Small tables with named rows and columns. After each table, cells are looked up by row and column.

Table mip
cols = datu, romimi, gim, pefo, fip, mal
fut: [178, 150, 126, 100, 117, 92]
pivak: [113, 170, 140, 97, 153, 112]
kepuma: [80, 147, 127, 92, 117, 142]
nug: [137, 131, 108, 157, 133, 156]
figig: [146, 156, 140, 147, 108, 116]
fug: [196, 134, 124, 134, 109, 121]
tatuz: [104, 159, 89, 127, 145, 116]
vedom: [148, 136, 139, 77, 176, 184]
rogopog: [137, 108, 126, 174, 159, 128]
mab: [42, 134, 136, 207, 160, 137]
zapu: [154, 128, 160, 125, 177, 126]
fugez: [109, 175, 123, 202, 111, 137]

fip of zapu: 177
gim of fugez: 123
pefo of fut: 100
mal of figig: 116
gim of tatuz: 89
datu of zapu: 154
pefo of nug: 157
fip of nug: 133
pefo of vedom: 77
fip of pivak: 153
fip of vedom: 176
pefo of mab: 207
datu of nug: 137
gim of nug: 108
gim of fut: 126
pefo of pivak: 97
mal of fugez: 137
romimi of fug: 134

Table gufonid
        tuveba  patose  balas  tilut   nif   pak  pogi  babin  dudis
pasin     5.27    5.13   5.08   5.14  5.12  5.16  5.17   5.15   5.17
vipeva    5.74    5.28   5.48   5.16  5.29  5.23  5.12   5.46   5.41
kosi      5.48    5.26   5.47   5.15  5.24  5.15  5.14   5.37   5.31
bosez     5.30    5.27   5.14   5.45  5.12  5.22  5.21   5.21   5.39
peki      5.19    5.19   5.14   5.13  5.29  5.27  5.23   5.21   5.15
fune      5.59    5.34   5.38   5.56  5.06  5.11  5.14   5.35   5.58
tasib     4.97    6.37   2.41   2.65  8.24  9.08  1.94   5.29   5.37
zum       3.30    5.17   2.76   2.55  6.84  7.54  3.77   4.11   3.78
rek       5.03    5.23   5.44   4.94  5.16  4.97  5.18   5.24   5.07
dizevu    5.33    5.25   5.07   5.45  5.10  5.20  5.27   5.20   5.37
tudi      5.23    5.22   5.23   4.99  5.37  5.27  5.22   5.29   5.11

pasin, dudis -> 5.17
tudi, dudis -> 5.11
vipeva, patose -> 5.28
pasin, balas -> 5.08
kosi, tilut -> 5.15
pasin, patose -> 5.13
peki, dudis -> 5.15
bosez, dudis -> 5.39
dizevu, pak -> 5.20
rek, balas -> 5.44

Table pevupo
|  | lato | suvu | fes | fonaba | peb | lovaga | les |
|---|---|---|---|---|---|---|---|
| lagaroz | 214 | 77 | 58 | 133 | 149 | 134 | 146 |
| das | 111 | 129 | 127 | 149 | 153 | 147 | 167 |
| rep | 234 | 129 | 114 | 103 | 153 | 112 | 189 |
| vup | 101 | 134 | 146 | 157 | 152 | 127 | 139 |
| nov | 176 | 52 | 84 | 194 | 166 | 154 | 118 |
| mobu | 224 | 139 | 160 | 124 | 169 | 103 | 195 |
| nav | 157 | 136 | 116 | 129 | 158 | 160 | 164 |
| fafi | 160 | 159 | 117 | 124 | 155 | 162 | 155 |
| lafomos | 175 | 61 | 76 | 190 | 161 | 157 | 112 |
| zumale | 190 | 175 | 214 | 177 | 179 | 123 | 171 |
| bir | 112 | 137 | 140 | 144 | 157 | 149 | 172 |
| kobap | 175 | 156 | 126 | 125 | 141 | 173 | 162 |

fonaba of nav = 129
peb of das = 153
fonaba of nov = 194
peb of rep = 153
fes of rep = 114
peb of fafi = 155
lato of mobu = 224
les of mobu = 195
lato of nov = 176
lato of rep = 234
lato of vup = 101
les of fafi = 155
peb of mobu = 169
lato of bir = 112
lovaga of rep = 112
lovaga of vup = 127
lovaga of lafomos = 157
les of rep = 189
Row with the largest peb: zumale

rog =
	rusu	pekuvup	pul	sen
danop	2.2	5.6	-9.0	-4.7
zagizo	2.7	-5.5	-3.0	5.1
sakunur	5.8	-2.6	6.7	-4.6
puv	2.8	-7.8	4.8	-4.1
rebo	-6.3	4.2	4.0	-6.8
fulufi	-3.9	1.8	-7.5	-5.8
duge	4.0	0.7	-1.2	-7.9
veb	-2.4	-2.4	-3.3	-7.0
vof	-1.2	3.1	4.8	-0.8
dipilom	-8.6	4.1	1.5	-3.8
ris	-8.5	1.0	-8.4	6.5
zome	-1.6	5.1	1.7	1.4
noziz	7.7	7.6	-8.3	-4.7

What is the rusu of ris in rog?
-8.5
What is the pekuvup of veb in rog?
-2.4
What is the sen of puv in rog?
-4.1
What is the sen of ris in rog?
6.5
What is the sen of fulufi in rog?
-5.8
What is the pekuvup of danop in rog?
5.6
What is the pul of puv in rog?
4.8
What is the rusu of zome in rog?
-1.6
What is the pekuvup of ris in rog?
1.0
What is the pekuvup of zome in rog?
5.1
What is the rusu of dipilom in rog?
-8.6
What is the pekuvup of duge in rog?
0.7
What is the rusu of noziz in rog?
7.7
What is the sen of duge in rog?
-7.9
What is the rusu of vof in rog?
-1.2
What is the pekuvup of puv in rog?
-7.8
What is the pekuvup of noziz in rog?
7.6
What is the sen of danop in rog?
-4.7
Which row has the largest pul? sakunur

